Here is a tiny trained network, its code and every weight. The questions are about switching its units off for an input and a target symbol, where a switched-off unit gives its printed mean instead of its output.

import numpy as np


def w(rows, s, z=0):
    codes = np.array(rows[::2]) - 128.0
    scale = np.full(codes.shape[1], s)
    scale[-1] = z or s
    return codes * scale


def norm(h):
    return h / np.sqrt((h * h).mean(-1, keepdims=True) + 1e-5)


def f(y):
    return y / 2 * (1 + np.tanh(0.7978845608 * (y + 0.044715 * y**3)))


def softmax(a):
    e = np.exp(a - a.max(-1, keepdims=True))
    return e / e.sum(-1, keepdims=True)


def log_softmax(a):
    a = a - a.max(-1, keepdims=True)
    return a - np.log(np.exp(a).sum(-1, keepdims=True))


def net(x, mask):
    ids = ['Σεθλμξψ'.index(c) for c in x.split()]
    T = len(ids)
    res = E[ids] + P[:T]
    r = norm(res)
    for j in range(3):
        rows = slice(3 * j, 3 * j + 3)
        q, k, v = (r @ M[0][rows].T for M in (Q, K, V))
        z = softmax(np.where(np.tri(T) > 0, q @ k.T / 3**0.5, -1e9)) @ v
        o = O[0][rows]
        res = res + np.where(mask[j], z, o[:, -1]) @ o[:, :-1]
    y = f(norm(res) @ A[0][:, :-1].T + A[0][:, -1])
    res = res + np.where(mask[3:7], y, B[0][:, -1]) @ B[0][:, :-1]
    return log_softmax(norm(res)[-1] @ U[:, :-1].T + U[:, -1])


Q, K, V, O, A, B = {}, {}, {}, {}, {}, {}
E = w([
[132,172,117],'Σ',
[178,253,116],'ε',
[33,130,127],'θ',
[141,153,109],'λ',
[135,147,113],'μ',
[112,154,80],'ξ',
[104,125,98],'ψ',
],0.017)
P = w([
[175,44,248],'0',
[119,81,123],'1',
[69,227,149],'2',
[162,79,34],'3',
[124,92,166],'4',
[127,239,125],'5',
[206,91,93],'6',
[124,99,174],'7',
[161,205,128],'8',
[245,114,139],'9',
[124,99,173],'10',
[154,178,95],'11',
],0.012)
Q[0] = w([
[122,102,134],'h0',
[228,154,108],'h0',
[102,102,97],'h0',
[104,111,139],'h1',
[254,146,95],'h1',
[184,111,147],'h1',
[76,115,189],'h2',
[116,202,118],'h2',
[79,110,125],'h2',
],0.022)
K[0] = w([
[127,198,173],'h0',
[78,111,10],'h0',
[191,73,105],'h0',
[94,104,113],'h1',
[137,202,209],'h1',
[169,135,234],'h1',
[232,100,71],'h2',
[86,168,186],'h2',
[131,156,75],'h2',
],0.013)
V[0] = w([
[115,160,148],'h0',
[127,121,56],'h0',
[158,152,129],'h0',
[121,150,203],'h1',
[211,177,176],'h1',
[88,157,2],'h1',
[100,95,201],'h2',
[108,146,133],'h2',
[96,159,190],'h2',
],0.0079)
O[0] = w([
[73,85,134,92],'h0',
[56,130,82,226],'h0',
[118,109,109,124],'h0',
[101,89,77,174],'h1',
[84,204,77,253],'h1',
[145,190,177,85],'h1',
[98,254,160,144],'h2',
[244,153,139,155],'h2',
[146,235,113,207],'h2',
],0.0079,0.0029)
A[0] = w([
[195,83,214,2],'n0',
[190,166,132,107],'n1',
[177,131,142,91],'n2',
[249,127,87,117],'n3',
],0.015,0.0073)
B[0] = w([
[152,144,163,201],'n0',
[106,68,108,235],'n1',
[115,120,66,120],'n2',
[141,130,9,254],'n3',
],0.013,0.0032)
U = w([
[86,202,191,173],'Σ',
[153,202,165,134],'ε',
[99,134,162,253],'θ',
[8,147,110,80],'λ',
[86,54,122,97],'μ',
[219,97,115,79],'ξ',
[156,107,171,174],'ψ',
],0.018,0.0066)

Each question gives the input, a string of symbols that net reads in full, and the target symbol t.
The units are the heads (3 rows each of Q, K, V and O) and the neurons (one row each of A and B). Each row of codes is followed by its name. A weight is (code - 128) times the scale printed after its matrix; where a second scale follows, it is the last column's (O, A, B and U).
mask holds one flag per unit, heads first, then neurons. A switched-off unit (its flag False) gives its mean, the last column of its rows in O or B, instead of its output. The means were averaged over made-up inputs and are rounded, as every weight is.
A unit's drop is (log p(t) with every unit on - log p(t) with that unit switched off) / (log p(t) with every unit on - log p(t) with every unit switched off).
The circuit of an input: a set's keep is (log p(t) with only the set's units on - log p(t) with every unit switched off) / (log p(t) with every unit on - log p(t) with every unit switched off). Starting from all 7 units, units are removed one at a time, each time the one whose removal leaves the highest keep (on an exact tie, the one counted first), for as long as the keep stays at least 0.8.
units of the circuit, in order: the units of the circuit, biggest drop first
most important unit: the unit with the biggest drop
which heads matter: for each layer, one digit per head in row order, 1 if its drop is at least 0.15 and else 0, layers parted by /
drop of u: that unit's drop, to one decimal
input λ Σ λ θ, target ξ: which heads matter => 111
input λ λ ξ ξ λ λ ε ξ ψ θ μ, target μ: which heads matter => 001
input μ ξ ξ, target ε: most important unit => h1
input λ ε ψ, target Σ: units of the circuit, in order => [n3, h1]
input μ ξ ε ξ ε ψ λ λ Σ ψ ψ, target ψ: units of the circuit, in order => [h1, h2]
input λ Σ μ ξ λ ξ θ λ, target λ: units of the circuit, in order => [h1, n3]
input λ ξ ψ ξ ξ ξ μ ξ, target ξ: which heads matter => 011
input θ λ ψ, target Σ: which heads matter => 000
input ξ ψ ε λ λ ξ ψ Σ ξ ξ ξ, target ξ: which heads matter => 010
input ψ ξ ξ μ λ Σ ψ λ ξ λ ξ θ, target Σ: drop of h1 => 1.1
input λ ξ ξ λ ψ μ λ μ λ ξ λ θ, target Σ: drop of h0 => -0.2
input λ ξ ξ λ Σ, target Σ: drop of n3 => 0.5
